Below are the code and all the weights of a small trained network. Each question names an input and a class and asks about switching units off, where a switched-off unit gives its printed mean instead of its output.

import numpy as np


def w(rows, s, z=0):
    codes = np.array(rows[::2]) - 128.0
    scale = np.full(codes.shape[1], s)
    scale[-1] = z or s
    return codes * scale


def f(y):
    return np.maximum(y, 0)


def log_softmax(a):
    a = a - a.max(-1, keepdims=True)
    return a - np.log(np.exp(a).sum(-1, keepdims=True))


def net(x, mask):
    res = np.array(x, float).reshape(1, 2) / 4 @ E
    y = f(res @ A[0][:, :-1].T + A[0][:, -1])
    res = res + np.where(mask, y, B[0][:, -1]) @ B[0][:, :-1]
    return log_softmax(res[-1] @ U[:, :-1].T + U[:, -1])


A, B = {}, {}
E = w([
[173,176,58,175,62,92,144,106,39,132,107,112],'x0',
[255,156,95,203,193,103,95,197,145,170,104,45],'x1',
],0.017)
A[0] = w([
[171,146,77,195,160,136,105,188,123,143,76,82,3],'neuron 1',
[94,45,155,67,57,169,151,69,25,61,104,121,243],'neuron 2',
[185,165,117,189,125,188,86,92,93,169,68,107,210],'neuron 3',
[106,94,120,92,53,101,135,88,98,122,59,167,41],'neuron 4',
[138,135,133,145,223,121,119,237,142,161,1,150,71],'neuron 5',
[145,205,48,164,104,70,163,71,45,155,58,157,94],'neuron 6',
],0.0083,0.0076)
B[0] = w([
[57,239,161,95,244,157,173,98,60,105,207,120,207],'neuron 1',
[104,165,102,175,137,234,97,233,159,93,153,39,254],'neuron 2',
[167,166,90,228,95,139,87,196,191,74,158,61,217],'neuron 3',
[108,216,149,167,173,115,140,68,102,161,207,19,175],'neuron 4',
[90,186,182,94,63,157,76,186,207,167,148,98,194],'neuron 5',
[94,98,213,2,93,68,93,163,238,38,49,159,224],'neuron 6',
],0.0086,0.019)
U = w([
[99,129,206,11,123,126,111,151,174,110,113,129,93],'0',
[123,197,114,194,146,162,145,136,101,124,200,88,43],'1',
[160,104,65,242,100,167,74,160,152,118,149,115,248],'2',
[151,91,68,133,150,91,144,113,96,149,85,136,85],'3',
[160,82,83,120,118,152,122,41,65,120,97,163,92],'4',
[121,125,80,87,113,123,112,60,90,154,96,148,92],'5',
[167,126,100,161,132,96,141,38,55,143,134,188,88],'6',
[180,102,103,150,123,122,195,65,57,186,76,169,85],'7',
],0.013,0.012)

Each question gives the input, the list of numbers given to net, and the class t.
The units are the neurons (one row each of A and B). Each row of codes is followed by its name. A weight is (code - 128) times the scale printed after its matrix; where a second scale follows, it is the last column's (A, B and U).
mask holds one flag per neuron, in row order. A switched-off neuron (its flag False) gives its mean, the last column of its row in B, instead of its output. The means were averaged over made-up inputs and are rounded, as every weight is.
A unit's drop is (log p(t) with every unit on - log p(t) with that unit switched off) / (log p(t) with every unit on - log p(t) with every unit switched off).
The circuit of an input: a set's keep is (log p(t) with only the set's units on - log p(t) with every unit switched off) / (log p(t) with every unit on - log p(t) with every unit switched off). Starting from all 6 units, units are removed one at a time, each time the one whose removal leaves the highest keep (on an exact tie, the one counted first), for as long as the keep stays at least 0.8.
circuit, biggest first: the units of the circuit, biggest drop first
most important unit: the unit with the biggest drop
top k neurons: the k neurons with the biggest drops, biggest first
drop when u is switched off: that unit's drop, to one decimal
input [7,7], class 0: most important unit -> neuron 6
input [5,5], class 0: top 3 neurons -> neuron 6; neuron 2; neuron 1
input [-7,7], class 0: top 3 neurons -> neuron 5; neuron 2; neuron 4
input [3,-2], class 2: top 2 neurons -> neuron 1; neuron 5
input [2,6], class 1: top 2 neurons -> neuron 1; neuron 3
input [-6,-8], class 1: top 2 neurons -> neuron 6; neuron 2
input [-1,0], class 2: top 2 neurons -> neuron 6; neuron 1
input [-2,-2], class 2: top 3 neurons -> neuron 6; neuron 1; neuron 5
input [-3,-2], class 2: circuit, biggest first -> neuron 6; neuron 1
input [-7,8], class 1: top 3 neurons -> neuron 6; neuron 1; neuron 3
input [7,-4], class 0: drop when neuron 6 is switched off -> 3.6
input [-3,-7], class 1: drop when neuron 2 is switched off -> 0.1
input [8,1], class 0: drop when neuron 6 is switched off -> 1.6
input [2,-8], class 1: top neuron -> neuron 4
